Below is a small trained network, with its code and all its weights. Each question gives an input and a class and asks what happens when units are switched off, that is, made to give their printed mean instead of their output.

import numpy as np


def w(rows, s, z=0):
    codes = np.array(rows[::2]) - 128.0
    scale = np.full(codes.shape[1], s)
    scale[-1] = z or s
    return codes * scale


def norm(h):
    return h / np.sqrt((h * h).mean(-1, keepdims=True) + 1e-5)


def f(y):
    return np.maximum(y, 0)


def log_softmax(a):
    a = a - a.max(-1, keepdims=True)
    return a - np.log(np.exp(a).sum(-1, keepdims=True))


def net(x, mask):
    res = np.array(x, float).reshape(1, 3) / 4 @ E
    u = 0
    for l in range(2):
        y = f(norm(res) @ A[l][:, :-1].T + A[l][:, -1])
        res = res + np.where(mask[u : u + 8], y, B[l][:, -1]) @ B[l][:, :-1]
        u += 8
    return log_softmax(norm(res)[-1] @ U[:, :-1].T + U[:, -1])


A, B = {}, {}
E = w([
[230,117,147,254,109,217,142,163],'x0',
[180,114,109,104,49,151,153,3],'x1',
[131,129,125,128,120,124,122,132],'x2',
],0.0015)
A[0] = w([
[135,167,133,141,164,158,108,169,170],'L0N1',
[156,135,107,105,55,157,124,62,8],'L0N2',
[80,108,66,56,90,70,145,70,87],'L0N3',
[86,187,135,86,167,88,146,138,83],'L0N4',
[72,118,101,16,59,108,169,49,59],'L0N5',
[174,94,125,185,99,162,137,82,62],'L0N6',
[58,150,133,85,190,37,77,141,148],'L0N7',
[156,88,98,108,33,150,137,2,140],'L0N8',
],0.0027,0.0016)
B[0] = w([
[127,105,180,117,134,69,127,79,179],'L0N1',
[12,1,117,150,156,146,107,234,176],'L0N2',
[159,122,181,129,236,51,51,105,209],'L0N3',
[110,83,81,103,51,170,155,142,172],'L0N4',
[146,158,200,191,223,72,45,156,222],'L0N5',
[95,111,77,135,81,173,190,169,192],'L0N6',
[119,107,62,105,38,208,188,97,220],'L0N7',
[230,250,168,97,120,129,160,69,253],'L0N8',
],0.0027,0.0033)
A[1] = w([
[200,112,166,190,145,152,101,49,248],'L1N1',
[122,105,98,162,114,140,139,130,96],'L1N2',
[124,78,201,164,161,118,115,104,103],'L1N3',
[106,75,170,176,165,143,97,201,123],'L1N4',
[62,28,37,59,98,101,136,142,96],'L1N5',
[170,97,173,246,138,137,145,205,170],'L1N6',
[102,4,38,156,119,125,109,167,207],'L1N7',
[36,86,149,112,185,84,80,169,255],'L1N8',
],0.0029,0.00056)
B[1] = w([
[2,71,80,118,126,124,130,215,243],'L1N1',
[115,132,122,87,131,101,115,127,153],'L1N2',
[131,189,85,93,155,127,68,142,171],'L1N3',
[134,126,145,61,142,66,87,42,189],'L1N4',
[136,93,82,203,181,193,54,208,199],'L1N5',
[130,199,161,36,157,70,107,41,255],'L1N6',
[116,128,111,121,197,77,44,120,182],'L1N7',
[181,114,114,199,53,208,226,154,209],'L1N8',
],0.0029,0.0031)
U = w([
[71,29,47,153,144,180,97,235,135],'0',
[139,165,181,85,182,39,79,86,151],'1',
[156,143,142,138,17,216,239,118,134],'2',
[105,12,216,209,57,34,189,165,12],'3',
[107,4,215,217,63,26,199,162,8],'4',
],0.013,0.015)

Each question gives the input, the list of numbers given to net, and the class t.
The units are the neurons (one row each of A and B). Each row of codes is followed by its name. A weight is (code - 128) times the scale printed after its matrix; where a second scale follows, it is the last column's (A, B and U).
mask holds one flag per neuron, layer by layer. A switched-off neuron (its flag False) gives its mean, the last column of its row in B, instead of its output. The means were averaged over made-up inputs and are rounded, as every weight is.
A unit's drop is (log p(t) with every unit on - log p(t) with that unit switched off) / (log p(t) with every unit on - log p(t) with every unit switched off).
unit that matters most: the unit with the biggest drop
k most important neurons: the k neurons with the biggest drops, biggest first
k most important neurons of layer l: the k neurons of layer l with the biggest drops, biggest first
drop of u: that unit's drop, to one decimal
input [-7,-1,8], class 0: 2 most important neurons of layer 0 => L0N8, L0N7
input [-1,0,0], class 0: 3 most important neurons => L0N7, L1N6, L0N8
input [1,4,-8], class 2: 3 most important neurons => L0N8, L1N6, L0N6
input [5,0,-7], class 1: 2 most important neurons => L1N6, L0N8
input [-7,0,-6], class 0: 4 most important neurons => L0N8, L0N7, L1N6, L0N4
input [-5,0,-8], class 0: 2 most important neurons of layer 0 => L0N8, L0N7
input [1,-7,4], class 1: unit that matters most => L1N4
input [6,0,-5], class 1: 2 most important neurons => L1N6, L0N8
input [8,-2,6], class 1: drop of L1N6 => 1.2
input [-5,-2,-1], class 0: drop of L0N3 => 0.0
input [1,3,-4], class 2: drop of L0N8 => 3.1
